Below are the code and all the weights of a small trained network. Each question names an input and a class and asks about switching units off, where a switched-off unit gives its printed mean instead of its output.

import numpy as np


def w(rows, s, z=0):
    codes = np.array(rows[::2]) - 128.0
    scale = np.full(codes.shape[1], s)
    scale[-1] = z or s
    return codes * scale


def f(y):
    return np.maximum(y, 0)


def log_softmax(a):
    a = a - a.max(-1, keepdims=True)
    return a - np.log(np.exp(a).sum(-1, keepdims=True))


def net(x, mask):
    res = np.array(x, float).reshape(1, 7) / 4 @ E
    y = f(res @ A[0][:, :-1].T + A[0][:, -1])
    res = res + np.where(mask, y, B[0][:, -1]) @ B[0][:, :-1]
    return log_softmax(res[-1] @ U[:, :-1].T + U[:, -1])


A, B = {}, {}
E = w([
[127,119,118,140,128],'x0',
[127,136,120,124,131],'x1',
[127,125,124,137,124],'x2',
[255,55,7,64,67],'x3',
[237,234,135,228,109],'x4',
[198,54,172,136,249],'x5',
[131,130,130,125,125],'x6',
],0.009)
A[0] = w([
[215,221,134,217,131,90],'n0',
[225,75,233,134,251,63],'n1',
[186,209,160,183,145,90],'n2',
[43,212,124,125,35,117],'n3',
[182,172,122,179,105,53],'n4',
[167,122,48,79,86,249],'n5',
[190,207,161,216,129,100],'n6',
[64,115,235,161,132,75],'n7',
[1,61,114,75,179,25],'n8',
[39,226,234,176,223,42],'n9',
[159,82,209,136,226,62],'n10',
[96,146,114,118,6,3],'n11',
[30,186,153,190,137,43],'n12',
],0.0078,0.0052)
B[0] = w([
[79,103,141,59,74,236],'n0',
[99,200,28,168,159,215],'n1',
[63,94,114,70,87,204],'n2',
[116,215,55,181,221,218],'n3',
[94,94,130,95,107,177],'n4',
[183,88,228,187,139,254],'n5',
[75,51,118,80,116,221],'n6',
[207,89,150,143,69,192],'n7',
[85,67,105,52,78,204],'n8',
[246,85,168,100,148,242],'n9',
[93,226,47,153,153,182],'n10',
[164,183,2,127,168,171],'n11',
[200,131,145,125,103,198],'n12',
],0.0088,0.0099)
U = w([
[255,115,149,130,120,74],'0',
[35,108,122,31,89,84],'1',
[113,217,51,176,166,91],'2',
[97,146,165,158,135,251],'3',
],0.0095,0.014)

Each question gives the input, the list of numbers given to net, and the class t.
The units are the neurons (one row each of A and B). Each row of codes is followed by its name. A weight is (code - 128) times the scale printed after its matrix; where a second scale follows, it is the last column's (A, B and U).
mask holds one flag per neuron, in row order. A switched-off neuron (its flag False) gives its mean, the last column of its row in B, instead of its output. The means were averaged over made-up inputs and are rounded, as every weight is.
A unit's drop is (log p(t) with every unit on - log p(t) with that unit switched off) / (log p(t) with every unit on - log p(t) with every unit switched off).
The circuit of an input: a set's keep is (log p(t) with only the set's units on - log p(t) with every unit switched off) / (log p(t) with every unit on - log p(t) with every unit switched off). Starting from the 12 units with the biggest drops (on a tie, the unit counted first), units are removed one at a time, each time the one whose removal leaves the highest keep (on an exact tie, the one counted first), for as long as the keep stays at least 0.8.
circuit, biggest first: the units of the circuit, biggest drop first
top k neurons: the k neurons with the biggest drops, biggest first
drop when u is switched off: that unit's drop, to one decimal
input [-1,3,5,-1,2,7,-3], class 2: circuit, biggest first -> n1
input [-8,-8,2,6,-4,-8,7], class 2: circuit, biggest first -> n11; n3
input [2,-8,-2,7,-6,5,4], class 3: top 4 neurons -> n9; n7; n12; n1
input [-3,3,6,-5,8,8,3], class 1: circuit, biggest first -> n0; n2
input [-5,-3,3,5,-3,7,1], class 2: circuit, biggest first -> n1; n10
input [-8,-4,5,4,-1,-6,-4], class 2: circuit, biggest first -> n11; n3
input [-3,3,4,6,0,7,5], class 2: top 2 neurons -> n1; n9
input [6,-8,0,2,-5,-3,-8], class 3: top 2 neurons -> n0; n6
input [7,4,2,-8,-7,-3,4], class 0: circuit, biggest first -> n9; n7
input [-4,3,8,-8,-5,-8,3], class 0: circuit, biggest first -> n9; n12
input [-5,0,-3,-6,3,-8,-7], class 2: top 2 neurons -> n3; n5
input [-6,-6,0,4,-5,5,-2], class 3: top 2 neurons -> n0; n9
input [-1,4,3,3,0,-5,4], class 2: top 3 neurons -> n9; n11; n3
input [4,-4,4,-4,-6,-8,-5], class 2: top 2 neurons -> n3; n11
input [-1,1,4,2,2,7,3], class 2: circuit, biggest first -> n1
input [3,-1,0,-8,5,-7,5], class 0: top 2 neurons -> n9; n12
input [-5,-4,3,-5,1,4,-3], class 0: top 3 neurons -> n9; n7; n3
input [7,-1,-2,-1,-4,8,-6], class 2: top 2 neurons -> n1; n10
input [-8,-7,-5,6,-3,-4,4], class 3: top 3 neurons -> n9; n7; n12
input [-1,8,6,5,-7,0,4], class 3: circuit, biggest first -> n5
input [5,6,8,-5,-3,6,-3], class 2: top 2 neurons -> n10; n1
input [6,2,1,-6,7,-6,8], class 1: drop when n6 is switched off -> 0.6
input [3,6,-5,3,-3,-2,-6], class 3: drop when n3 is switched off -> -0.1
input [2,-8,1,4,-2,-5,3], class 3: drop when n10 is switched off -> 0.2
